(in the rows, 128 means zero)
Facts:
Δ g <- bananer,bedir,lefasol,logezus,nukim,plogrin,rastari,stotaflu,stozi,trugro,vatru,vizi,zester
Δ f <- beler,brufeplos,digil,driflo,dudok,kisuk,kluzim,mesko,nonu,nudre,nuras,padrer,reva,tifliskul,toflol,zugi
Δ a <- biplam,brebral,bredur,brigrur,brolan,deber,devas,drupu,dutu,faskom,fulor,gigriplu,girum,gripu,kaplir,kazem,klevek,mefe,mige,migrel,mitro,mokitra,paluflim,plasakel,plolun,plopem,sibudrir,skemi,sobrik,stedrer,stifleplon,stusin,tedi,tozo,traplus,triflum,truni,tubral,tugem,varur,vavo,zazes,zesko
Δ d <- bravi,brebir,detru,fosa,gribrusor,kistus,kuden,lebik,nebrek,plibas,sinabol,skiflan,skobror,traklis,trukel,vagro,vifa,ziba
Δ b <- bredrok,danar,dremok,drudofi,dudrem,fevu,flilus,floreklon,floru,grafan,kerem,muplir,pletar,plovisel,pulirol,rufim,ruvek,skobak,stavom,tasa,trenes,vibros,zaske,zasuri
Δ c <- drebuna,fubeku,getek,gralir,gremas,grugus,nepok,plabe,ridotra,skufan,triklobre,zubam
Δ e <- fleflis,flibel,grotruk,lidras,lukis,meze,mubran,nuron,stesis,stistun,zinik,zodrus
[beler,fubeku] ε brebir
[beler,drebuna,tedi,trukel] ε kisuk
[biplam] ε zodrus
[brebir,fosa,plolun] ε dutu
[bredrok,fevu,tifliskul] ε zasuri
[brigrur,drebuna,girum,gribrusor,kazem,lidras,pulirol,tedi] ε stifleplon
[brufeplos,drupu,tifliskul] ε bananer
[danar,ridotra] ε triklobre
[deber,gribrusor] ε lebik
[deber,dutu,fevu,fosa,tozo,tubral,vagro,vifa] ε ziba
[deber,drebuna,lukis,vagro] ε tubral
[detru] ε driflo
[drudofi,fevu] ε floru
[dudok,kisuk,nuron] ε grugus
[dudrem] ε varur
[dudrem] ε kistus
[faskom] ε fevu
[fleflis,vifa] ε meze
[fleflis] ε dudrem
[flibel,plolun,stusin,zester,zodrus] ε kaplir
[flibel,muplir,zazes,zubam] ε lukis
[floru] ε rufim
[fosa] ε stedrer
[fosa,pulirol,sinabol,zodrus] ε vizi
[fubeku,lidras,rufim,sibudrir,skufan] ε flilus
[fubeku] ε trukel
[fulor] ε fubeku
[fulor] ε paluflim
[getek,plovisel] ε vavo
[gigriplu,sobrik] ε girum
[gigriplu] ε tifliskul
[gigriplu] ε getek
[girum,rufim,tozo] ε flibel
[grafan] ε traplus
[kaplir,kazem,nukim,paluflim] ε vagro
[kaplir,ruvek,tozo,ziba] ε tugem
[kisuk,nebrek,triklobre] ε kazem
[kisuk,logezus,trukel] ε brebral
[kisuk,meze,varur] ε bredrok
[lebik,varur] ε lidras
[lefasol,ruvek,zubam] ε bedir
[migrel,reva,skobak] ε skufan
[mokitra] ε pulirol
[nepok,reva] ε dudok
[pletar,sinabol] ε mokitra
[plolun] ε stozi
[plovisel,trugro,zazes] ε nudre
[pulirol] ε tozo
[pulirol,triflum] ε ruvek
[rastari] ε zubam
[reva] ε zester
[ridotra] ε gigriplu
[stusin,tedi] ε drupu
[tifliskul] ε rastari
[traklis] ε grotruk
[traklis] ε stusin
[truni] ε danar
[truni] ε vatru
[truni] ε beler
[vatru] ε muplir
bedir β traplus,trenes
beler β nuras
bravi β sibudrir,dudrem
bredur β reva,faskom
brigrur β nukim,triflum,plibas
deber β girum,grafan,trukel,grugus
detru β mubran,sibudrir
devas β plasakel,skufan
digil β mitro
flibel β mige,nuras,triflum
getek β stistun,bananer
gralir β drupu,skiflan,brebral
gribrusor β vagro,sobrik
kistus β padrer
klevek β stifleplon
kluzim β stifleplon,nonu
lefasol β sibudrir,kisuk,floreklon,plovisel
logezus β kerem,gripu
mesko β nuron,triklobre,stavom
migrel β nuron,fulor,pulirol
mokitra β zubam,nebrek,zugi
muplir β plogrin,dremok
nepok β stifleplon,nudre
paluflim β girum,kuden
plabe β floru,sobrik
plolun β triklobre
rastari β truni,triflum,dremok
rufim β danar,tubral
ruvek β skemi,gigriplu,truni,skobror
skobak β faskom
stozi β mubran,nuron,flilus
stusin β floru,stifleplon,trenes,plopem,zinik,drebuna
tasa β kazem,nudre
tifliskul β brufeplos,tedi,plovisel
tozo β fosa,triflum,padrer,drebuna
vibros β gremas,lidras,gripu
zaske β stistun,vavo,plasakel
zesko β nonu,driflo,brolan,floreklon
zester β stifleplon,varur,zubam

Known rows:
zesko: [127 181  86 145 145 100 107 110 148  96 120 170 160 138 120 128 121 143
 163  95  80 113  95  83 105  74 177 147 147 152 139 158 101  91  90 145
 113 110 106 124 172 112 120 154  97 146 170 133 117 153]
sinabol: [120 144 136 111  78 166 137 177 118 147 160 106  95 105 150 152 111 129
 114 135 172 125 123 151 137 150  90  99  93 129 108 101 129 139 119 137
 133 141 138  97 127 154 141 140 152 113  96 140 150 114]
zinik: [124 150 105 131 119 124 156 112 139 143 135 149 125  89 140 103  98 103
 128 170 143 154 106 131 118  83  97 103 103 129 139 158 153 136 150 101
 117 146 153 118 138  96 156 115 117 154 119 158 126 112]
fubeku: [108 159 139 105 165  93 117 129  73 126  78  97 134 176 126 134 173 122
 110  96 105 101 160  91 138 169  97 145 176  96 148 116  84 163 103 116
 136  97 151 184 166 155  99 143 158  83  87  94 139 157]
grafan: [106  83 154 108 138 162 133 107 111 130 149 105  82 175  99 123 160 128
 106 107 136 106 162 160 148 183 131 138 155 137 123  87 113 151 127 139
 116 151 121 168  78 126 124 146 160  85  92 105 125 148]
plibas: [107 153 112 116  83 157 160 148 107 144 151 133  86  96 136 102 106 106
 125 132 155 145 108 160 134  89 146 116 106 170 135 141 136 123 127 120
 115 159 185 110  94  94 160 131 128 136 113 161 141 114]
devas: [125 173  89 136 148 101 119 116 150 117 108 172 166 124 111 140 109 152
 171 101  82 124 107  82 123  75 168 153 152 159 141 157 110  86  98 148
 110 109 119 115 151  95 108 157  98 155 178 120 123 150]
plopem: [128 178  89 118 119 107 131 106 143 132 108 166 153 127 116 126  96 128
 164 100 115 108  92  82  83  73 132 155 161 122 154 163  86 123  84 121
 138 113 115 174 139 141  91 135  96 166 138 164 141 148]
tozo: [132 171 122  98 145 111  84 167  69 138  84 123 160 132 112 158 104 164
 113 134 151 102  90  82  86 177 184 168 165 106 155 144 165  76 127 145
 175  97 115  81 178 176  78 149  97 138 170  89 164 150]
dudok: [137  77 157 158 142 160 155 139 142 147 164 108 108 119 165 135 174 108
 119 169 153 122 158 161 156 180  88  94  96 112 117  81 125 159 173 122
 110 122 126 106 104  95 129  76 165 145  97 141 100  98]
nukim: [169  63 146 163 131 105 112  86 148 150 106 113 159  81 168 115 100 142
 108 176 169 176 102 156 122 183  91 102  92 103 157 122 165 154 169  89
 176 146  96  78 187 144 136  97 127 165 112 139 135  97]
plovisel: [111  79 156 116 138 168 121 115 122 109 159 101  80 177  99 122 174 121
 102 109 152 101 159 158 159 168 115 130 152 138 132  91  93 143 148 145
 103 159 108 153  83 145 147 142 152  88  93 122 123 150]
lidras: [110 147  92 125  67  90 154 171  75  97  77 100 163  84 176 100 125 119
 117 160 100 169 141  87 148 189  87  99  91 102 134  98 172 165  85  77
 179  96 166 181 182 179 178 155 156  90  90  87 172  98]
truni: [146 179 100 136 103 108  96 170 111 134 106 118 157 121 152 160 106 159
 156  96 134  97 105  97 109 120  99 140 145 116 159 135  80 147  92 146
 131 103 111 162 171 151  76 103 126 168 143 152 149 150]
skobror: [110 155 114 110  79 154 157 139 118 135 150 135  83  99 126 100 107  98
 122 141 154 146 116 155 138  75 128 107 104 169 131 153 136 117 128 125
 112 157 187 120  85  93 171 132 129 125 113 158 145 117]
zaske: [108  86 150 106 163 156 150  85 144 115 153 140  85 173  86 102 167 132
 118 107  81 166 160 163 161  88 187 154 159 189 104 105 147  88 138 143
 109 166 155 109  72  76 168 160 128  89 151  87 103 140]
plabe: [108 162 132 112 168 104 120  90 150 132 124 170 152 175  94 112 150 146
 137  96  73 135 156 100 124  79 180 172 171 147 145 152  99  89 104 138
 110 137 115 148  96  83 120 147 101 105 174 101  98 155]
floru: [106  81 153 104 155 146 136 115  84 139 126 102  82 178 105 128 175 120
 104 121 151  99 160 164 151 182 112 115 165 142  99  85 108 155 146 141
 117 115 160 168  84 137 126 143 164  88  92  90 131 146]
detru: [107 168 139 173  93 170 106 177 141  73 160 106 128 134 162 126 183 123
 117 128 145 112 113 138 160  86 136  96  93 155  80  95 146  97 162 145
 107 123 115  81 170 169 184 155 112  89 164 103 134 114]

Rows:
No name comes twice in this set of rows, the named rows included.
[120 117 132 130 146 120 145  92 143 136 137 163 120 169  95 112 123 126
 150  93  71 102 154 143 124  83 160 176 164 115 157 156  73 138  99 131
 110 133 110 182  81  97  90 120 115 148 135 159 109 153] -> grugus
[150 169 104 141 119  96  90 166 149 106 116 116 167 120 150 163 124 166
 156 103  95 102 115  77 108 113 133 124 118 122 114 128  89 104  86 151
 125 101  97 114 182 151  98 150 106 137 162  99 131 142] -> mokitra
[148 132 153 166 135 151 158 175 147 149 146 104 151 104 167 160 151 113
 143 147 163  98 116 154 154 165  93  81  94 110 106 114 105 167 145 130
 112  99 123 114 128 124  85  56 141 174 137 139 129 101] -> meze
[160 128  92 174  64  96  89 180 150  79 119 167 167  97 132 147 100 164
 180  91  77 144  93 109  81 176 131 166  95 105 157 101 164 112  86 120
 187 105  83 182 138 185 103 149  97 168 101 100 170 107] -> kazem
[108 165 108  94 163  89 130 132  66 132  90 102 132 180 141 125 175 108
 109 111 111  96 163  78 150 156  96 139 173 110 141 114  91 166 108 106
 142  98 190 182 177 166 149 156 166  88  87  91 146 163] -> skufan
[118  77 156 118 162 144 156 123 123 161 130 103  95 115 152 130 164 105
 106 173 150 147 160 143 162 179  92  92  97 115 127  93 147 171 173 128
 120 115 141 112 143  98 163 138 165  91  98 133 114 102] -> reva
[159 166  88  99  88 150  91 162 143 157 125 104 138  95  93 164  92 165
 110 122 152  99  92  77  80 163  90 151 135 112 160 145 143  86  91 152
 191 162  94  76 184 186  82 155 106 103 136 157 160 164] -> kaplir
[110 175 123 127 118 147 154 142 120 106 156 146 120  94 142 101 146 122
 130 109 133 164 115 157 153  75 186 123 101 193  98 137 146  90 143 140
  97 155 194  85 111  76 175 147 116 115 161 108 121 108] -> kistus
[166  78 149 175 174 109 105  89 154 117 108 108 161  86 169 116 179 120
 117 172 161 160 123 127 161 131  94  87  93 104 142 121 169 148 176 112
 106 123  93  76 175 111 172 142 119  98 164 134  96 100] -> lefasol
[106 148 135 154  68 103 141 180 129  89 133 114 150  93 156 116 143 155
 139 123  84 175 133 137 154 181 166 107  95 154  77  81 169 100  88 130
 144 107 117 107 131 173 179 155 115 101 114  89 164 103] -> gribrusor
[171 169  99 103 156 121  85 133 156 144 168 107 163 106 135 163  98 164
 126  99 109 111 103  78  76 129 114 101 116 142 111 131  87  92  89 154
 132 148  91  79 181 133  84 153 102 102 134 134  98 159] -> stusin

Now the same elements, written a new way:
Known rows:
girum: [122 135 125 143 115 123 115 104 117 125 121 136 120  96 127 134 118 133
 139 141 133 168 185 135 125 148 136 118]
tubral: [140 147 156 111  96  95 133 133 134 153 119 105 111 145 116 132 128 136
 133 161  64 127 168 138 121 175 153 100]
mige: [124 134 128 127 122  93 132 119 133 122 119 132 106 120 121 121 112 130
 128 127 120 141 144 130 147 167 120 142]
stifleplon: [120 141 128 158 121  75 119 105 127 122 128 139  99 110 123 118 105 140
 124 150 120 169 143  92 121 126 120 126]
mitro: [121 135 130 125 125  95 132 118 132 123 122 133 104 122 120 122 115 131
 127 129 114 147 141 126 150 164 126 141]
brolan: [123 135 130 125 127  93 132 120 131 124 121 131 103 124 120 122 116 131
 127 130 119 147 143 126 146 163 121 139]
triflum: [127 131 131 131 108  86 122 120 132 124 110 124 112 105 135 129 112 123
 136 127 126 129 161 139 133 170 129 133]
tozo: [140 152 146 118  96 101 114 126 142 128 114 119 121 128 128 118 126 134
 136 150 117 117 184 139 117 170 155 116]
devas: [122 143 132 119 122 117 121 114 132 112 126 139 121 131 121 119 126 132
 122 143 129 141 145 114 149 157 141 145]
vibros: [135 129 129 118 128 137 115 130 127 108 130 142 146 146 127 110 125 121
 123 142 118 125 104 129 158 103 106 127]
trenes: [137 117 131 125 134 114 128 131 128 120 127 141 126 136 129 113 114 122
 128 131 102 134 103 137 156 108  93 121]
ridotra: [130 120 120 133 143 172 149 134 128 130 142 103 110 124 134 143 127 123
 120 107 161 122  89 156  91  88 159 118]
skiflan: [124 126 115 141 140 138 136 129 130 161 130 152 170 154 124 119 143 139
 125 109 122  90 127  99 136 127 108 137]
lukis: [129 129 141 118 127  94 124 132 133 125 122  97 114 107 134 132 120 124
 135 137 109 150 160 162 132 145 137 115]
zinik: [127 129 130 124 133  97 131 122 131 116 125 119  97 117 124 116 106 125
 121 132 110 151 126 144 145 145 122 133]
meze: [121 116 134 120 118 102 119 130 120 117 122  94 108 112 131 144 114 113
 120 138  97 149 116 142 136 139 131 136]
brufeplos: [129 117 119 134 142 165 143 141 127 149 138 129 149 142 134 142 143 129
 128 105 152  95  93 125 106  93 132 124]
stotaflu: [129 134 132 123 128 108 144 120 133 118 125 133  88 124 121 129 113 131
 129 121 136 143 122 130 131 150 132 134]
rastari: [128 133 135 119 111 117 121 127 133 102 117 120 115 114 139 135 124 118
 130 129 164 118 135 131 118 148 149 138]

Rows:
No name comes twice in this set of rows, the named rows included.
[115 145 132 123 123 100 118 124 132 112 123 131 110 133 120 117 128 132
 123 143 135 139 139 117 140 156 133 144] -> zesko
[124 144 119 143  96 120 107 102 119 111 122 139 128 109 132 124 114 124
 132 152 146 140 172 133 119 152 145 127] -> brigrur
[129 119 123 135 130 149 127 139 126 167 125 136 175 145 130 135 154 136
 130 121 111  87 133 104 120 121 120 131] -> brebir
[137 128 130 122 130 121 115 132 128 107 132 142 141 143 127 107 123 121
 122 143 115 126 100 123 151  99 105 125] -> tasa
[138 127 137 117 126 127 109 137 131 114 128 132 153 131 139 115 133 121
 139 142 123 122 136 146 144 100 118 110] -> ruvek
[121 140 147 129 145  92 115 131 144 101 131 118 116  95 144 131 137 132
 141 129 171 151 153 111 112 106 146 130] -> zester
[139 139 154 112 102  94 130 134 135 152 114 105 109 139 118 135 127 136
 132 154  69 128 163 133 123 174 149 109] -> dutu
[149 107 133 121 128 187  92 132 123 116 114 139 133 112 124 116 146 128
 126 146 123 135 144 134 126 107 105 126] -> rufim
[133 128 129 131 120 143 132 142 128 176 126 129 175 162 124 133 151 140
 129 128  93  81 136 105 116 126 125 116] -> vifa
[108 139 113 134 127 153 113 148 121 150 135 140 175 163 128 126 167 136
 131 126 152  89 133 110 118 123 117 138] -> detru
[127 131 137 121 130 102 104 128 144  99 115 111 124  83 154 116 125 122
 144 126 164 140 187 171 125 138 145 126] -> flibel
[131 137 124 144 146 155 135 137 138 133 145 144 141 159 130 115 145 138
 111 118 162  93  76  82  93  69 135 130] -> kluzim
[139 118 126 125 127 114 126 130 127 118 123 137 129 135 129 111 111 119
 129 127 110 126 106 143 152 117  94 120] -> dremok

The same elements again, as new rows of numbers:
Known rows:
zester: [151  99 134 104 144 126 118 102 172 114 139 115 138 106 121 107  98 108
 131  90 113 121  73 133 146  43]
varur: [112 130 126 180 112 121 126 131 117 136 148 124 158 130 150 147 118 102
 137 150 174 130 104 137 120 124]
floru: [121 134 133 140  99 125 113 140  90 143 146 125 183 124 141 124 103 112
 132 158 119 125 105 122 114 121]
plabe: [141 133 144  72 126 110 133 116 146  97 128 145  71 129 122 103 146 146
 146 130 135 131 139 121 135  94]
stavom: [113 135 137  83 116 148 131 144 105 130 122 143 105 124 129 127 147 141
 124 115  96 127 103 100 103 150]
vizi: [137 104 132 100 122 139 130 114 174 125 134 133  75 128  98 123 130 138
 124  94  89 105 117 136 122 109]
fosa: [138 148 128 111 129  96 118 131  74 132 118 128 142 136 132 125 118 116
 116 158  75 136  93 156 128 156]
pulirol: [111 123 172  73 132 144 127 144  99 142 110 137 161 124 150 123 115 112
 107  87 136 138 127 113 135 126]
dremok: [134 134 111  98 112 138 130 152 115 141 141 133 140 125 106 132 149 141
 121 163  94 114 122 114 127 169]
kerem: [119 120 109 139 122 143 130 147 128 138 137 131 112 130 119 119 140 146
 124 149 102 114 140 117 117 146]
drupu: [108 131 132 169 145 131 125 132 131 133 144 114 140 124 131 145 126 108
 128 130 177 139 139 147 137 136]
tedi: [123 122 122 170 139 125 137 126 129 146 127 133 159 130 142 148 130 120
 121 117 184 132 130 127 140 138]
skobror: [128 122 120  86 143 115 124 134  96 127 120 140  85 140 116 119 152 138
 127 183  81 121 110 141 143 204]
devas: [120 121 117 181 136 135 138 141 166 111 119 119  92 132 124 125 152 147
 128 155 145 120 133 133 121 120]
sibudrir: [115 125 110 190 117 123 122 133  77 145 116 132 165 139 142 158 123 124
 135  99 169 124  95  89 139 168]
skobak: [121 121 128 147 125 134 121 134 114 130 113 112 191 126 140 119 105 131
 130 144 113 124 131 123 125 120]
meze: [122 153 116 138 123 131 129 128  97 139 138 122 179 128 143 135 120 122
 141 147 151 151 191 126 115 148]
vagro: [142 151 163  97 140  96 121 136  94 135 100 135 101 141 152 108 102 112
 101 125 109 136 121 153 114 122]
getek: [131 131 149  97 144 125 127  98 132 113 119 117 113 130 130 118 114 129
 146 113 145 147 195 157 148 109]

Rows:
No name comes twice in this set of rows, the named rows included.
[151 159 154 180 126 106 128 144 145  97 103 102 176 124 146 136 126 121
 111 141 143 131  84 141 132  95] -> tozo
[133 154 113 161 115 131 120 133  96 141 120 114 170 131 140 134 101 121
 125 139  98 129 136 129  83 119] -> fevu
[130 125 145 178 152 126 138 136 163 120 113 107 140 128 147 130 124 124
 112 117 191 137 144 150 135  95] -> paluflim
[126 134 118 119  97 133 127 149 124 137 154 143 115 123 123 113 134 130
 129 171 114 116 104 103 109 132] -> trenes
[118 150 119 104 124 139 134 147  89 129 126 155 104 124 133 128 166 148
 138 109 138 136 146  77 123 160] -> mubran
[137 133 147  95 135 119 136 111 152  98 114 136  69 134 119 108 144 156
 145 124 133 134 169 126 139 124] -> gralir
[132 143 140 217 134 118 133 138 146 114  98  96 143 137 149 137 114 126
 116 134 160 132 146 155 106  98] -> deber
[124 118 144 174 141 121 130 128 152 112 118 113 157 122 154 126 122 118
 128 146 182 136 105 143 131  96] -> mokitra
[140 136 140  96 126 109 124  97 131 108 131 133 128 124 139 110 114 118
 150 128 152 144 147 134 140  90] -> nepok
[112 122 215 133 101 126 128 142  92 133 110 138 176 147 153 116 111 132
 131 156 193 136 168 102 160 146] -> lidras
[116 119 135  85 150 110 124 121  99 144 127 137 122 135 147 114 110 110
 125 159 137 133 128 159 131 150] -> nebrek
[133 136 144  74 137 117 128 100 123 123 127 133 129 130 130 123 118 121
 139  97 143 150 190 143 152 125] -> ridotra
[118 110 177 119  97 113 141 149 153 137 148 164  98 138 132 115 148 120
 119 156 200 111  89  96 145 110] -> stifleplon
[147 157 136 141 142 100 116 138  87 127  85 120 112 143 149 118 103 128
 108 126  76 131 116 157  94 135] -> ziba

